How the objects are linked:
fop: @>taz, $>rom, %>tem, ^>dov, &>liv, §>bup
bod: @>dar, $>rez, %>ses, ^>sus, &>piz, §>val
ber: @>gif, $>kor, %>viv, ^>zat, &>rog, §>luz
zap: @>fop, $>gaf, %>lan, ^>bis, &>taz, §>lam
fuz: @>beb, $>val, %>kas, ^>buz, &>los, §>lov
paf: @>vav, $>dag, %>lep, ^>fef, &>zat, §>lal
pab: @>bag, $>nom, %>mar, ^>fof, &>gaf, §>liv
som: @>sur, $>biv, %>gaf, ^>mav, &>fol, §>bis
kas: @>git, $>fof, %>liv, ^>fuz, &>bis, §>let
gen: @>lal, $>naf, %>bif, ^>fes, &>kis, §>mig
rad: @>rem, $>sus, %>val, ^>mar, &>pof, §>buz
vav: @>zat, $>lan, %>tib, ^>lam, &>mev, §>kis
geg: @>maf, $>lal, %>ris, ^>dif, &>tov, §>fuv
ses: @>gib, $>gis, %>nom, ^>bod, &>biv, §>fof
suz: @>rez, $>tak, %>til, ^>vop, &>dal, §>nof
tak: @>lov, $>zup, %>lif, ^>gif, &>vad, §>suz
sor: @>sar, $>lep, %>dal, ^>lal, &>luz, §>ris
sus: @>ris, $>bif, %>bod, ^>mig, &>sek, §>rad
beb: @>los, $>mul, %>git, ^>kek, &>bon, §>vad
dar: @>piz, $>dal, %>gib, ^>ris, &>zum, §>mul
dem: @>luv, $>veb, %>kat, ^>fiz, &>rad, §>kor
luz: @>vop, $>ber, %>rin, ^>zal, &>bif, §>veb
dov: @>dav, $>sur, %>fop, ^>bon, &>kas, §>gof
ven: @>nom, $>dat, %>zit, ^>fut, &>dif, §>zez
fes: @>vos, $>dop, %>gen, ^>gis, &>fot, §>nom
taz: @>liv, $>zez, %>zol, ^>dav, &>tus, §>zaz
rin: @>suz, $>viv, %>bol, ^>luz, &>rez, §>zum
vor: @>baf, $>git, %>fef, ^>vad, &>gof, §>suv
mut: @>dag, $>mar, %>buz, ^>liv, &>lan, §>naf
mul: @>mav, $>dar, %>gor, ^>rem, &>kat, §>beb
mev: @>naf, $>zol, %>gif, ^>zaz, &>paf, §>tur
rep: @>buz, $>luv, %>zup, ^>zol, &>kek, §>gif
bis: @>dov, $>som, %>zap, ^>los, &>dav, §>baf
bon: @>zup, $>kat, %>dov, ^>kor, &>fuz, §>viv
let: @>vor, $>kas, %>dop, ^>lov, &>baf, §>gis
zum: @>nof, $>rin, %>vul, ^>veb, &>bod, §>kat
tus: @>zap, $>bag, %>dag, ^>git, &>fop, §>fef
bol: @>til, $>gof, %>rer, ^>rin, &>gis, §>vul
fof: @>gor, $>ses, %>pab, ^>val, &>som, §>kas
rer: @>dat, $>bup, %>zal, ^>bol, &>fes, §>vas
zup: @>fuz, $>ruk, %>dav, ^>rep, &>beb, §>tak
mar: @>fuv, $>mig, %>rad, ^>pab, &>bul, §>mut
bul: @>fiz, $>maf, %>pof, ^>gaf, &>zus, §>lan
kat: @>ruk, $>zum, %>sur, ^>dem, &>val, §>bon
kor: @>rep, $>dem, %>bon, ^>tem, &>buz, §>ber
naf: @>paf, $>mut, %>rog, ^>dop, &>vav, §>gen
los: @>bon, $>mav, %>bis, ^>faz, &>zup, §>zad
zus: @>mar, $>zit, %>luv, ^>zez, &>fuv, §>zol
sar: @>luz, $>tib, %>sig, ^>kis, &>vop, §>sek
vos: @>fot, $>fef, %>lal, ^>suv, &>rer, §>dif
zad: @>viv, $>los, %>baf, ^>tib, &>tak, §>sig
ruk: @>val, $>nof, %>fol, ^>luv, &>mul, §>zup
rez: @>dal, $>lov, %>gis, ^>bif, &>sig, §>bod
zuz: @>vas, $>fot, %>maf, ^>biv, &>ven, §>gaf
zez: @>pab, $>ven, %>zus, ^>fol, &>bag, §>taz
viv: @>tak, $>bon, %>gof, ^>ber, &>lov, §>rin
nom: @>dif, $>fes, %>mig, ^>ses, &>zuz, §>pab
vad: @>zad, $>beb, %>vor, ^>lep, &>viv, §>dal
gof: @>lif, $>dov, %>bup, ^>viv, &>let, §>bol
tur: @>gen, $>mev, %>vop, ^>dat, &>lal, §>zit
zal: @>tur, $>zat, %>luz, ^>rer, &>gen, §>tov
piz: @>zum, $>sig, %>biv, ^>sek, &>nof, §>mav
gaf: @>rom, $>zuz, %>bul, ^>som, &>zez, §>zap
lov: @>vad, $>fuz, %>let, ^>rog, &>zad, §>rez
lif: @>let, $>dav, %>zaz, ^>tak, &>vor, §>til
lal: @>kis, $>paf, %>sor, ^>vos, &>zal, §>geg
tem: @>zol, $>fiz, %>kor, ^>fop, &>mut, §>zat
sur: @>fol, $>vul, %>rom, ^>kat, &>fof, §>dov
zol: @>mut, $>zus, %>rep, ^>taz, &>dag, §>mev
vop: @>bif, $>gif, %>suz, ^>tur, &>sor, §>dos
dag: @>lan, $>fuv, %>kek, ^>tus, &>tem, §>paf
dos: @>sus, $>vop, %>nof, ^>zit, &>ris, §>luv
suv: @>ret, $>vor, %>vos, ^>dal, &>bol, §>gib
sig: @>rin, $>zad, %>ret, ^>sar, &>suz, §>piz
veb: @>dos, $>luz, %>zum, ^>tov, &>sus, §>dem
faz: @>kor, $>pof, %>los, ^>lan, &>rep, §>tib
dif: @>zuz, $>vos, %>geg, ^>gib, &>vas, §>bag
git: @>bis, $>gor, %>tus, ^>beb, &>dov, §>vor
tov: @>zit, $>zal, %>veb, ^>vas, &>mig, §>fiz
ris: @>sek, $>sor, %>dar, ^>geg, &>veb, §>rem
fuv: @>bul, $>geg, %>rem, ^>bag, &>fiz, §>dag
vas: @>ven, $>rer, %>tov, ^>vul, &>nom, §>rom
gib: @>biv, $>suv, %>dif, ^>dar, &>vul, §>gor
rog: @>lep, $>buz, %>lov, ^>naf, &>tib, §>bif
dop: @>fef, $>liv, %>naf, ^>let, &>lam, §>fes
rem: @>pof, $>ris, %>mul, ^>fuv, &>dem, §>kek
bag: @>gaf, $>dif, %>fuv, ^>gor, &>rom, §>tus
rom: @>zez, $>vas, %>fiz, ^>sur, &>pab, §>fop
zaz: @>dop, $>taz, %>mev, ^>lif, &>fef, §>dat
zit: @>mig, $>tur, %>dos, ^>ven, &>geg, §>zus
nof: @>bod, $>suz, %>fut, ^>dos, &>dar, §>ruk
lep: @>tib, $>kek, %>vad, ^>paf, &>ber, §>sor
lan: @>tem, $>bul, %>faz, ^>zap, &>zol, §>vav
kis: @>zal, $>vav, %>sar, ^>fot, &>tur, §>maf
kek: @>faz, $>rem, %>beb, ^>dag, &>kor, §>lep
gis: @>suv, $>let, %>fes, ^>rez, &>ret, §>ses
gif: @>rog, $>rep, %>tak, ^>mev, &>lep, §>vop
fot: @>rer, $>lam, %>kis, ^>ret, &>dat, §>zuz
baf: @>gof, $>bis, %>lam, ^>zad, &>lif, §>ret
sek: @>veb, $>sar, %>piz, ^>maf, &>dos, §>pof
tib: @>ber, $>faz, %>zad, ^>vav, &>gif, §>sar
fol: @>fof, $>fut, %>zez, ^>ruk, &>gor, §>dav
biv: @>vul, $>ret, %>zuz, ^>piz, &>fut, §>som
vul: @>fut, $>bol, %>vas, ^>zum, &>ses, §>sur
luv: @>rad, $>dos, %>ruk, ^>zus, &>rem, §>rep
val: @>mul, $>bod, %>fof, ^>rad, &>mav, §>fuz
fut: @>ses, $>til, %>ven, ^>nof, &>gib, §>fol
fef: @>lam, $>tus, %>paf, ^>vor, &>bup, §>vos
ret: @>bol, $>baf, %>fot, ^>sig, &>til, §>biv
dat: @>fes, $>zaz, %>tur, ^>til, &>vos, §>ven
bup: @>zaz, $>fop, %>zat, ^>gof, &>dop, §>rer
liv: @>tus, $>pab, %>mut, ^>kas, &>zap, §>dop
mig: @>geg, $>gen, %>sus, ^>nom, &>maf, §>mar
mav: @>kat, $>piz, %>som, ^>pof, &>ruk, §>los
lam: @>bup, $>zap, %>vav, ^>baf, &>zaz, §>fot
gor: @>som, $>gib, %>bag, ^>mul, &>sur, §>git
maf: @>tov, $>kis, %>sek, ^>zuz, &>zit, §>bul
bif: @>sor, $>rog, %>rez, ^>gen, &>sar, §>sus
til: @>gis, $>lif, %>dat, ^>suz, &>suv, §>fut
buz: @>kek, $>rad, %>fuz, ^>mut, &>faz, §>rog
dav: @>kas, $>fol, %>taz, ^>zup, &>git, §>lif
fiz: @>zus, $>tov, %>dem, ^>rom, &>mar, §>tem
zat: @>mev, $>tem, %>ber, ^>bup, &>naf, §>zal
pof: @>dem, $>sek, %>mav, ^>bul, &>luv, §>faz
dal: @>sig, $>vad, %>suv, ^>sor, &>rin, §>dar

The rows follow the links: the fewer symbols apart two objects are, the more alike their rows tend to be.

Each row is also shifted at random along 7 hidden directions that mean nothing.

Some objects, each with a row of numbers:
tur -> [ 13   0   1  -7  19  -1  15   9   0   7   9   4   9  11   0  -7   9   3  -1  -7   9 -12   9 -22   9]
lan -> [  1   1   0   3  -8  15  -5  -7 -22  -7   1  16 -12  -1   0   6 -17  10 -15   5  -4  -4   5  -2 -19]
ven -> [ 17 -13   4  -9  12 -12  -8  17   8   5 -13   6  14  -2  -9  -5   3  -9   4   9  -1  -4   6   4   2]
zus -> [-26 -14  16 -16   2  -6   6   6  -7   3  -6   4  -2  12   4 -16 -18   1   5   6 -11 -13   4  10  10]
nof -> [ 24  14  -5  11 -15  -9   0  -2   6  42  -2   5  11 -13   5 -13  -6   4  16  11  -2  -2  -1   7 -18]
vad -> [ 16  -8  -9   6   3   6   3   1  13  -3  -6  -7 -12  -9  -2  10  46   8  -2 -25  20   2  -1 -15  16]
fop -> [-12  -4   0 -19  -2   0  -7   2  29  -9 -19   8 -18   6  -9  -6  -6  -8 -12  -1 -17  -8  -5  10   1]
tib -> [-18   9  -3   9  -4   7   6  -9   1 -29  18 -13  -8   9  -4   6  -6   8  -6 -11  -3   2   6 -10  14]
bod -> [  2   2   6  10  -2 -15 -13  11  25  13   1   3  24 -21   2  -5  25  -1  13   7   3  10  -5   4   2]
dos -> [-12  21   7  -2  -9  -8   1  -5 -14  10  16  14   8   1  13 -15 -14   0  13   5  -9   0   3  -3 -11]
fot -> [-12   9  -4   6  -7 -13  -2 -16 -33  -4   9  -1   4  17  -6  17 -47 -11  -9   4 -17   2   7  11 -17]
til -> [  5   3  -5  -9  -1 -23  -8  -5  -5 -19   8   3  23   4   3   2  -1 -13   8   7 -27  17  -5  12   5]
pab -> [ -2 -12   8 -14  -4  -1   2 -11 -43  36 -12  29  -8   4  24  -2  -6 -13  -4   4   8  -7  -8  10 -30]
liv -> [-10   7   5 -13  13  16  19 -11 -15   1   2   0  -1  -1  15   1 -11   2 -11  14  12   4 -20  -4  -6]
tov -> [  5 -20   6  -7  14  13   6  15  -9  -4  19   0   2  20  -1 -14  13  -5  10 -12  10  -8  11 -17  -3]
fol -> [ 16 -20   4  -2   6  20  18  14  18  55   4  -4  17   5  19 -14  18   5  12  17   9  -1 -19  15 -23]
sek -> [-13 -21   6  10  -8  -7 -19  11 -16 -23  15   1   9   8  -7   6   8   0  11 -10 -13   1  21   7   7]
gof -> [ 19   1 -13 -10  -2  13  13 -13  -5   5   9   1 -14  16  10   1   5  -9  -3 -10  -2   3 -11  -3 -12]
ber -> [ -8  15  -2   9  -6   2   4  -2  32   4  11  -1   7   7  -1  -3  -8  18  -4   3 -20  -2  -2  -3   0]
rep -> [-15   2   5 -10   1  15  20  -4   2   6  11  -4  -3   6  16 -11  -2  15   3   3  -5  -5  -8   1  11]
bag -> [-23  -9   7 -12   8  -2   1   5   8   2 -26 -12 -17   3 -11   2 -10 -11  -5  -3  16 -11  -1   6   6]
zum -> [ -7  25  -2 -13 -16  -7  -6 -10   9  -8   4  -7 -23   4  -3 -17 -10 -22  16 -15   2   0   0 -10  -4]
fof -> [  4 -29   3  -9   3  -8  -3   6 -24  -6 -20  -5  -3  -4   3   2  12  -9  11   0   3   3   4  18  23]
kas -> [  4 -15   1 -12  -3  -3   3  -7  -6  23 -25  11 -11  -3  11   6  16  -6  -5  -6   1  -2 -13  14  -1]
los -> [-17 -13   1   5 -20   9  -2  -9   4  13   0   7 -19   9   9   5  12  -2   1 -14  -6   0  -8  16 -13]
mar -> [ -3   9   7 -14  -3 -15 -13  -3 -30 -23 -25  16 -20 -19  -4  -9 -15  -3  -4   1   4  -6  13 -10  12]
rom -> [ 13   8   0 -16  -5   8 -18   0 -17 -31   0  14 -13  -8  -4 -12 -14 -14   0   8  -4   5   3  -4 -12]
gif -> [-10  31  -5 -12  -7 -12   2 -16   0 -35  -7  -5 -19  -4  -5  -9 -22   8   1  -9 -14  -7   8 -16  35]
mig -> [  5   0   7  -3   5 -10  -2   2 -32   6   1  21   7  -8   7  -4   3  -5  -1   0  10  -6   6 -10  -9]
vav -> [-10  -8   1   3  -3   9   5  -7   0  10  10  27  -4  18   6   8  11   1 -19 -16  -2  -7  -4  -6 -24]
lif -> [ 11  -7  -6  -6  -2 -15  -5  -3  15 -10  -3   8  17  -1   4   6  12  -6  -4   6 -31  13  -8  18   9]
bon -> [ -6 -20   1  -9  -2  13  14   7  33   8  -8 -19 -22  13  -2 -10  17   6   8 -16  -1 -10  -3   9  19]
suz -> [ 15   9  -8  -4  -1 -10   0 -10 -17 -23  20  -4  15  -1   6  -4   5  -3  13   1 -12  14   5  -4  15]
mul -> [ -3 -15   2  13   7  12   3  17   3 -13  -2 -37   2 -13  -7   3   8  11  17   1  21   2   8   6  30]
geg -> [-25  -2  11   5  -5 -24 -23   1 -17  -7  -9  18   2  -4 -10   8 -10  -9  -4  -2  -6  -1  15   5  -6]
som -> [ -9 -11   2  -7   2   8 -19  11  22 -34   0 -13 -11  -5 -12  -4  23 -16   5  -5   7  14  -6   1   4]
bul -> [-17 -18  10  -2   5  11  -6  15   8  -9  -2  -2 -13   6  -9  -5   6  -2  -4  -9  10 -12   6  -6   0]

In each set, the symbols that take the first to the second take the third to the fourth, perhaps in another order. Give the fourth.
Answers are names.
[  8   6   1 -19   6  14   4  -2   4   3  -1  21  -4   2  15  -8   6  -5  -7   7   0   4 -21  -4 -16]
: [ 16  15   5   4   6 -17 -20  13  24  16 -20  22   9 -29 -13 -11  13   1  -5   9  12  -6   4 -16  -8]
:: [-28  19   3  -3 -22 -10 -20 -22  11   2 -11  29 -11 -12  10  10   1 -16 -14   6 -15  17 -28  17 -31]
: zuz

[ 11  10  -9   7  -6 -13  10 -12 -21   4  12 -11  15   4   8   1 -16   6  14   5 -14   8   5   7   8]
: [  7   2   1  18  -3  10 -11  10   1  -1  22   0   9  -4  -6  -3   8   7   8   1   8   3  12 -10 -14]
:: [ -1  -9   8   6 -20   7 -20   2 -21 -17  20  27   8  -4   9  -9   8   7  10   7 -23   7   8   7 -14]
: dag

[-13 -19   7  -1  21  18  14  18  20  18 -11 -24  -3   2  -8   0   2  -1  -2   6  32  -8  -9   1   0]
: [-18  16   4   9   2   0 -14  -2  -1 -25  19 -12  21   3 -12   6 -35 -13   2  23  -8  14   1   6 -22]
:: [ -7   7  -3   0  14  -6  -1  -5   4  -7   2   0   5   2  -5  11  -2 -16 -11  -4  15   4  -4 -15 -10]
: lam

[-27  -5   8  -3 -33 -13 -12  -8  14  33 -12  19 -15  10   7 -10 -11 -11  12  -4 -28  -8  -4  31 -21]
: [-13 -27   2   9 -20  -6 -11   4  -8   6 -15  -5 -12   3  -3   5  -2  -2  13  -8 -13  -6  13  26   4]
:: [  5  13 -12   3  -5  -4   2  -5  -1 -25  19 -24   1   6  -4  -2 -13  -3  13  -1 -12   8   9  -5  13]
: sig

[ 19   6 -15   4 -13 -15  -6 -14 -23   8 -14   4 -21  -9  -2  10  10  -8   0 -28  18  -4  11 -11   1]
: [  3   6   1   4   1 -10  -4   5   7  -1  22  17  27   1   9  -7  19   8   4   2 -17   6   4  -8   1]
:: [-12  17  -1  -1   1   5  17  -5   1  -6  27 -17   0  20  -1  -8 -16   4  10  -6  -2  -3   4 -14   7]
: lal

[ 18  -3 -12  -9  12  10  15   0  14   2  -6  -9 -11  15  -8   1  -7   2 -11  -4   1 -10  -1  -8   4]
: [ 21  -2 -10   0   8 -13   0   4   2 -22   3 -19  28   2  -8   5  -6   0   7  14 -17  13   6   8  22]
:: [ 11  19  -8  17 -29 -13 -12 -15  -8  40   4  41  -9  -5   2   6  -5  -2 -10 -13  -5  -8   6  -7 -46]
: tov

[  9   4   3 -28  -3   4   8 -10 -22  22 -20  13 -30   1   9 -17 -18 -17  -3  -5  15 -16  -8  -5 -16]
: [-16  -7  -4  17  -4   5  12 -12 -14   8  18  -8  16  11  17  20   5   7  -1   0  -5  14  -7  14   1]
:: [ -8  -7   5   0  12 -15   1   6  26   4 -21   9   8  -3  -8   5  11  14 -15  -2  -5 -11   3  -1  23]
: biv

[ -1  13  -8  -8  -9  10   0 -13  13  -5 -22 -14 -36  -2  -8   2 -16  -8  -8  -9  11  -6  -8   1  -1]
: [ -2  -7   4  -9   2  11   6  10  16  18 -10 -11  -5  12  -7 -10 -26  -3   0  13  -1 -12  -4  14 -13]
:: [ 14   3  -8  23  -8  16  10  -5 -35  11  -5  -9 -12 -14   2  11 -21  31  -7   9  17  -9  10  -1   3]
: mav

[ -2  -3   0  15   6 -12 -15   6 -12 -16   6  15  22  -4 -10  16   7   3 -11   0  -4   5  13  -6  -1]
: [-27  17   8   9  -4   9   7 -10 -19  -6  22  -2  20  -8  20   2 -17  23   1  25 -13  13 -12   8   1]
:: [ 13 -10 -11  -1 -13 -42  -4  -5 -12  12 -44  -7 -18  -8 -15   9  -9  -1   7 -21  -3 -16  24  14  41]
: dav

[-17 -27   3 -15  15   3   5   9  18 -24  14   0  16  31  -2   9  16  -5  -7  -3 -25   5  -3  11  10]
: [ 21  19  -5   0  20 -12   6   6  33  10 -22 -11  13 -16 -19   2 -10   1 -10  12  17  -6  -1 -13  11]
:: [  6 -38   3  17   1  -6  -1  18  -4  20  -3 -12  12   1  -2   8  33   4  17 -12  13  -1  14  13   9]
: kat

[ 12  -1 -11   4   4   2   0  -3   2  -6 -17  -5  -9   5 -17  15 -21   3 -18  -2  -3  -5   4   1  -1]
: [ 38 -12 -14   2  12  11  12   7  -2 -12  -3 -15   5   4 -10   9 -14  12 -10  11  -4  -4  11  -1  10]
:: [ 34 -13  -7 -10  17  -3   4  10  22   5 -19  13   2  -2  -7   0  26   2 -14  -2  -4  -6  -2  -5  13]
: dop

[ -9  -2   1  -9  -1  -3  18  -1   1  21  11 -14  -3  13  12 -13   1  -9  25  -6   7  -3  -2   1   5]
: [ -2   0  -2 -11  -8 -26  -4  -5   6  -5   0   6   4   5   2  -5  18 -12  13 -15 -18   3   4   4  17]
:: [ -3  -6  -8   0  -7 -15  -9  -7   5  -8  -6  -4 -11  11 -12  11  -2 -21  -1 -16  -2   2   6   7  -2]
: baf

[ 35   6  -3 -11  -2  13 -18   6  -8 -24  -6  12 -15 -17  -7 -12  -1  -7  -4   6   5   3   4 -11 -17]
: [-26  16   3 -10  -7 -10 -13 -19 -16 -29 -22   5 -23  -7  -7  11 -28 -11 -16   6  -5   4  -8   6  -2]
:: [ -2  10   1  -3   9  -4   1   7  23 -19   7  -8   4  12 -19  -7 -10  -2  -3  -5  -6  -8  10 -17  11]
: geg

[ -5 -29   9   3   7   6 -10  27  30   5 -24   0 -13   3 -23  -5  14   5  -2 -12  10 -21  13   0  11]
: [-19  -5  -4   4   9 -14   7  -3   3   3   0 -27  12  13  -5  17  -6 -10   3  -4   5   9  -4  12  10]
:: [-32 -45  12   7 -14  -1 -13   9  10  -3   0  17   1  17   2   9  31  11  -1 -14 -30  -5  10  24  11]
: dif

